Here is a tiny trained network, its code and every weight. The questions are about switching its units off for an input and a target symbol, where a switched-off unit gives its printed mean instead of its output.

import numpy as np


def w(rows, s, z=0):
    codes = np.array(rows[::2]) - 128.0
    scale = np.full(codes.shape[1], s)
    scale[-1] = z or s
    return codes * scale


def f(y):
    return np.maximum(y, 0)


def softmax(a):
    e = np.exp(a - a.max(-1, keepdims=True))
    return e / e.sum(-1, keepdims=True)


def log_softmax(a):
    a = a - a.max(-1, keepdims=True)
    return a - np.log(np.exp(a).sum(-1, keepdims=True))


def net(x, mask):
    ids = ['Σβγζηθτω'.index(c) for c in x.split()]
    T = len(ids)
    res = E[ids] + P[:T]
    q, k, v = (res @ M[0].T for M in (Q, K, V))
    z = softmax(np.where(np.tri(T) > 0, q @ k.T / 2**0.5, -1e9)) @ v
    res = res + np.where(mask[0], z, O[0][:, -1]) @ O[0][:, :-1]
    y = f(res @ A[0][:, :-1].T + A[0][:, -1])
    res = res + np.where(mask[1:13], y, B[0][:, -1]) @ B[0][:, :-1]
    return log_softmax(res[-1] @ U[:, :-1].T + U[:, -1])


Q, K, V, O, A, B = {}, {}, {}, {}, {}, {}
E = w([
[115,116,14,116,6,89],'Σ',
[245,98,101,93,83,62],'β',
[54,110,60,100,23,184],'γ',
[128,149,131,108,105,171],'ζ',
[120,139,67,37,88,123],'η',
[204,123,67,160,77,157],'θ',
[200,82,133,176,85,138],'τ',
[108,104,90,207,40,61],'ω',
],0.015)
P = w([
[166,107,52,153,86,212],'0',
[156,37,138,78,140,161],'1',
[153,173,77,196,124,166],'2',
[133,58,134,97,151,128],'3',
[149,200,86,188,121,155],'4',
[122,77,145,107,142,111],'5',
[153,217,95,166,139,132],'6',
[118,90,157,111,125,96],'7',
[149,228,108,163,146,112],'8',
[116,101,170,124,110,80],'9',
[142,236,132,150,149,111],'10',
[112,113,177,127,97,66],'11',
[147,250,145,140,144,93],'12',
[121,122,187,136,79,53],'13',
],0.012)
Q[0] = w([
[200,217,90,134,82,106],'H0',
[80,167,106,182,253,61],'H0',
],0.047)
K[0] = w([
[59,128,252,150,134,66],'H0',
[156,31,13,168,24,32],'H0',
],0.037)
V[0] = w([
[162,20,2,125,141,190],'H0',
[113,112,80,186,135,183],'H0',
],0.0087)
O[0] = w([
[168,194,236,121,2,107,254],'H0',
[187,110,114,133,67,119,199],'H0',
],0.0047,0.0033)
A[0] = w([
[186,163,85,187,118,190,169],'N0',
[93,33,185,156,120,153,92],'N1',
[115,205,141,163,122,184,83],'N2',
[160,223,137,181,155,149,108],'N3',
[88,181,109,133,111,170,221],'N4',
[143,174,110,72,132,145,54],'N5',
[111,184,91,191,106,124,41],'N6',
[208,111,176,123,183,144,106],'N7',
[90,123,93,114,84,173,4],'N8',
[133,141,64,160,91,147,122],'N9',
[113,48,135,98,248,249,125],'N10',
[105,107,152,202,158,113,96],'N11',
],0.017,0.0045)
B[0] = w([
[51,111,136,172,175,156,250],'N0',
[127,55,80,184,128,146,155],'N1',
[102,130,115,96,105,51,185],'N2',
[218,144,123,85,100,146,200],'N3',
[197,125,128,174,137,130,205],'N4',
[80,118,181,150,168,115,163],'N5',
[143,80,180,143,170,119,210],'N6',
[164,149,126,141,174,110,151],'N7',
[135,122,123,108,172,189,161],'N8',
[127,198,100,80,83,105,234],'N9',
[98,175,4,44,186,64,135],'N10',
[123,175,124,85,149,141,147],'N11',
],0.028,0.011)
U = w([
[113,162,141,71,78,137,63],'Σ',
[183,188,187,164,180,92,160],'β',
[151,103,153,107,131,215,28],'γ',
[70,80,61,61,211,69,91],'ζ',
[74,33,234,37,140,159,253],'η',
[83,253,172,215,183,163,188],'θ',
[114,68,156,187,161,133,23],'τ',
[94,81,164,150,56,105,207],'ω',
],0.005,0.0038)

Each question gives the input, a string of symbols that net reads in full, and the target symbol t.
The units are the heads (2 rows each of Q, K, V and O) and the neurons (one row each of A and B). Each row of codes is followed by its name. A weight is (code - 128) times the scale printed after its matrix; where a second scale follows, it is the last column's (O, A, B and U).
mask holds one flag per unit, heads first, then neurons. A switched-off unit (its flag False) gives its mean, the last column of its rows in O or B, instead of its output. The means were averaged over made-up inputs and are rounded, as every weight is.
A unit's drop is (log p(t) with every unit on - log p(t) with that unit switched off) / (log p(t) with every unit on - log p(t) with every unit switched off).
The circuit of an input: a set's keep is (log p(t) with only the set's units on - log p(t) with every unit switched off) / (log p(t) with every unit on - log p(t) with every unit switched off). Starting from the 12 units with the biggest drops (on a tie, the unit counted first), units are removed one at a time, each time the one whose removal leaves the highest keep (on an exact tie, the one counted first), for as long as the keep stays at least 0.8.
units of the circuit, in order: the units of the circuit, biggest drop first
unit that matters most: the unit with the biggest drop
k most important neurons: the k neurons with the biggest drops, biggest first
drop when u is switched off: that unit's drop, to one decimal
input ζ γ ω ζ ζ, target β: 2 most important neurons : N3; N4
input τ γ ζ γ ω η ζ θ τ β η, target β: units of the circuit, in order : N0; N4
input ω ζ ω ζ ζ ζ β, target θ: units of the circuit, in order : N0; N2
input γ ω η ζ, target ζ: unit that matters most : N10
input ω β Σ η η η ω θ η ω Σ γ, target γ: 3 most important neurons : N8; N0; N2
input η ζ ζ γ η β ω ζ ζ ζ β ζ γ, target β: 4 most important neurons : N4; N0; N6; N2
input ζ θ Σ ω θ η ζ ζ, target ζ: units of the circuit, in order : H0; N10
input ω η β, target θ: 2 most important neurons : N0; N2
input γ γ ω β ζ ζ ζ ω ζ β η τ, target τ: 4 most important neurons : N1; N9; N2; N3
input ζ ζ ζ η ζ Σ ω ω θ η τ ζ ζ ω, target ζ: drop when N10 is switched off : -0.1
input ζ τ γ η τ τ, target τ: drop when N9 is switched off : 0.5
input τ ζ τ ζ Σ ω θ θ, target θ: drop when N5 is switched off : -0.1
input ζ β β η θ ω, target ω: drop when N5 is switched off : 0.0
